Below is a small trained network, with its code and all its weights. Each question gives an input and a class and asks what happens when units are switched off, that is, made to give their printed mean instead of their output.

import numpy as np


def w(rows, s, z=0):
    codes = np.array(rows[::2]) - 128.0
    scale = np.full(codes.shape[1], s)
    scale[-1] = z or s
    return codes * scale


def norm(h):
    return h / np.sqrt((h * h).mean(-1, keepdims=True) + 1e-5)


def f(y):
    return y / 2 * (1 + np.tanh(0.7978845608 * (y + 0.044715 * y**3)))


def log_softmax(a):
    a = a - a.max(-1, keepdims=True)
    return a - np.log(np.exp(a).sum(-1, keepdims=True))


def net(x, mask):
    res = np.array(x, float).reshape(1, 5) / 4 @ E
    u = 0
    for l in range(3):
        y = f(norm(res) @ A[l][:, :-1].T + A[l][:, -1])
        res = res + np.where(mask[u : u + 6], y, B[l][:, -1]) @ B[l][:, :-1]
        u += 6
    return log_softmax(norm(res)[-1] @ U[:, :-1].T + U[:, -1])


A, B = {}, {}
E = w([
[123,138,117,52,76,123,95,122,49,255],'x0',
[186,128,131,210,185,167,166,85,53,149],'x1',
[114,18,176,123,83,41,115,188,181,229],'x2',
[229,159,83,74,106,151,121,135,108,25],'x3',
[143,117,88,112,173,153,161,29,172,107],'x4',
],0.0099)
A[0] = w([
[138,82,124,104,186,169,153,118,231,13,29],'L0N0',
[141,106,139,204,126,84,137,73,129,153,23],'L0N1',
[113,183,119,149,145,141,76,98,149,195,91],'L0N2',
[105,208,218,245,53,42,136,153,201,181,19],'L0N3',
[1,152,93,93,157,132,131,41,161,218,72],'L0N4',
[110,107,56,109,106,125,79,152,165,226,2],'L0N5',
],0.0071,0.0066)
B[0] = w([
[125,187,93,200,135,94,152,88,254,112,243],'L0N0',
[125,187,143,103,113,178,183,208,176,147,120],'L0N1',
[73,100,84,113,97,124,107,115,104,128,145],'L0N2',
[112,102,128,201,108,66,33,95,127,97,223],'L0N3',
[10,164,115,109,128,210,143,109,130,163,252],'L0N4',
[224,87,179,112,224,148,181,114,143,118,172],'L0N5',
],0.0094,0.0034)
A[1] = w([
[169,187,144,93,45,147,99,207,170,93,24],'L1N0',
[195,189,123,181,187,166,134,99,40,96,46],'L1N1',
[147,193,89,205,255,233,159,107,84,106,122],'L1N2',
[99,109,195,76,112,121,147,106,165,147,35],'L1N3',
[82,57,174,195,151,106,108,210,176,176,2],'L1N4',
[146,72,158,77,95,130,153,153,34,176,22],'L1N5',
],0.0096,0.0066)
B[1] = w([
[83,11,16,156,122,152,60,121,90,64,156],'L1N0',
[200,135,251,6,150,30,146,161,74,39,198],'L1N1',
[155,180,165,52,50,70,211,77,35,67,255],'L1N2',
[126,86,221,83,205,112,45,113,111,17,142],'L1N3',
[26,105,254,243,10,62,197,195,96,120,205],'L1N4',
[236,168,29,210,211,124,74,141,199,237,172],'L1N5',
],0.0076,0.0083)
A[2] = w([
[106,113,131,107,122,125,112,135,164,179,53],'L2N0',
[114,108,179,55,152,98,138,85,153,169,3],'L2N1',
[96,127,137,161,156,138,108,159,127,142,58],'L2N2',
[156,166,128,137,104,115,168,106,175,70,121],'L2N3',
[159,195,90,136,149,151,131,121,247,65,53],'L2N4',
[117,114,88,102,128,178,87,184,122,81,22],'L2N5',
],0.013,0.0049)
B[2] = w([
[165,167,181,113,190,130,105,141,141,63,171],'L2N0',
[115,86,124,110,174,236,82,163,175,129,160],'L2N1',
[134,113,154,103,132,72,146,163,105,25,150],'L2N2',
[169,132,108,245,208,173,110,112,184,108,254],'L2N3',
[57,129,15,178,205,85,58,135,198,153,237],'L2N4',
[138,55,68,101,42,161,157,135,138,68,150],'L2N5',
],0.012,0.0067)
U = w([
[218,188,152,83,148,108,194,84,42,26,108],'0',
[151,68,154,181,111,146,251,95,179,124,2],'1',
[84,62,161,59,183,200,74,151,191,174,67],'2',
[218,135,78,97,141,120,91,144,106,234,135],'3',
[128,82,29,67,45,126,81,171,114,66,148],'4',
[123,154,48,185,181,108,119,98,206,49,214],'5',
[49,91,202,166,82,55,117,205,112,161,193],'6',
[23,197,93,82,123,206,165,47,74,171,117],'7',
],0.019,0.0046)

Each question gives the input, the list of numbers given to net, and the class t.
The units are the neurons (one row each of A and B). Each row of codes is followed by its name. A weight is (code - 128) times the scale printed after its matrix; where a second scale follows, it is the last column's (A, B and U).
mask holds one flag per neuron, layer by layer. A switched-off neuron (its flag False) gives its mean, the last column of its row in B, instead of its output. The means were averaged over made-up inputs and are rounded, as every weight is.
A unit's drop is (log p(t) with every unit on - log p(t) with that unit switched off) / (log p(t) with every unit on - log p(t) with every unit switched off).
The circuit of an input: a set's keep is (log p(t) with only the set's units on - log p(t) with every unit switched off) / (log p(t) with every unit on - log p(t) with every unit switched off). Starting from the 12 units with the biggest drops (on a tie, the unit counted first), units are removed one at a time, each time the one whose removal leaves the highest keep (on an exact tie, the one counted first), for as long as the keep stays at least 0.8.
circuit, biggest first: the units of the circuit, biggest drop first
k most important neurons: the k neurons with the biggest drops, biggest first
drop of u: that unit's drop, to one decimal
input [7,-1,-2,-8,0], class 7: circuit, biggest first -> [L0N4]
input [0,3,3,6,-2], class 4: 3 most important neurons -> [L1N0; L1N2; L0N5]
input [7,-6,-4,-6,-4], class 2: circuit, biggest first -> [L0N5; L2N1]
input [6,-3,0,-1,8], class 7: 4 most important neurons -> [L0N4; L1N1; L2N3; L2N4]
input [-3,-1,-8,3,-2], class 0: 2 most important neurons -> [L1N2; L1N1]
input [-1,0,3,-7,7], class 2: 2 most important neurons -> [L0N4; L2N1]
input [2,-7,-7,-8,-5], class 7: 2 most important neurons -> [L0N4; L1N4]
input [5,2,0,-1,0], class 3: circuit, biggest first -> [L1N5; L0N0]
input [-6,-3,4,-2,1], class 6: 2 most important neurons -> [L1N4; L1N5]
input [1,-7,-6,4,-1], class 4: 2 most important neurons -> [L1N0; L2N5]
input [-2,0,-3,-5,3], class 7: 2 most important neurons -> [L0N4; L1N2]
input [4,0,7,4,4], class 3: 3 most important neurons -> [L1N5; L0N0; L0N4]
input [4,-8,-4,-3,2], class 7: 2 most important neurons -> [L0N4; L1N1]
input [7,-2,3,3,5], class 2: circuit, biggest first -> [L2N1]
input [5,4,4,-8,4], class 2: 2 most important neurons -> [L0N4; L2N1]
input [-2,3,0,7,-1], class 0: 2 most important neurons -> [L1N1; L1N2]
input [-1,-8,-2,-1,-2], class 4: drop of L1N0 -> 0.3
input [6,-2,2,-8,6], class 2: drop of L2N1 -> 0.2
input [-3,8,7,1,6], class 1: drop of L2N4 -> 0.2
input [-2,0,-4,-3,0], class 0: circuit, biggest first -> [L1N2]
input [-6,-4,4,8,-6], class 4: drop of L0N4 -> -0.1
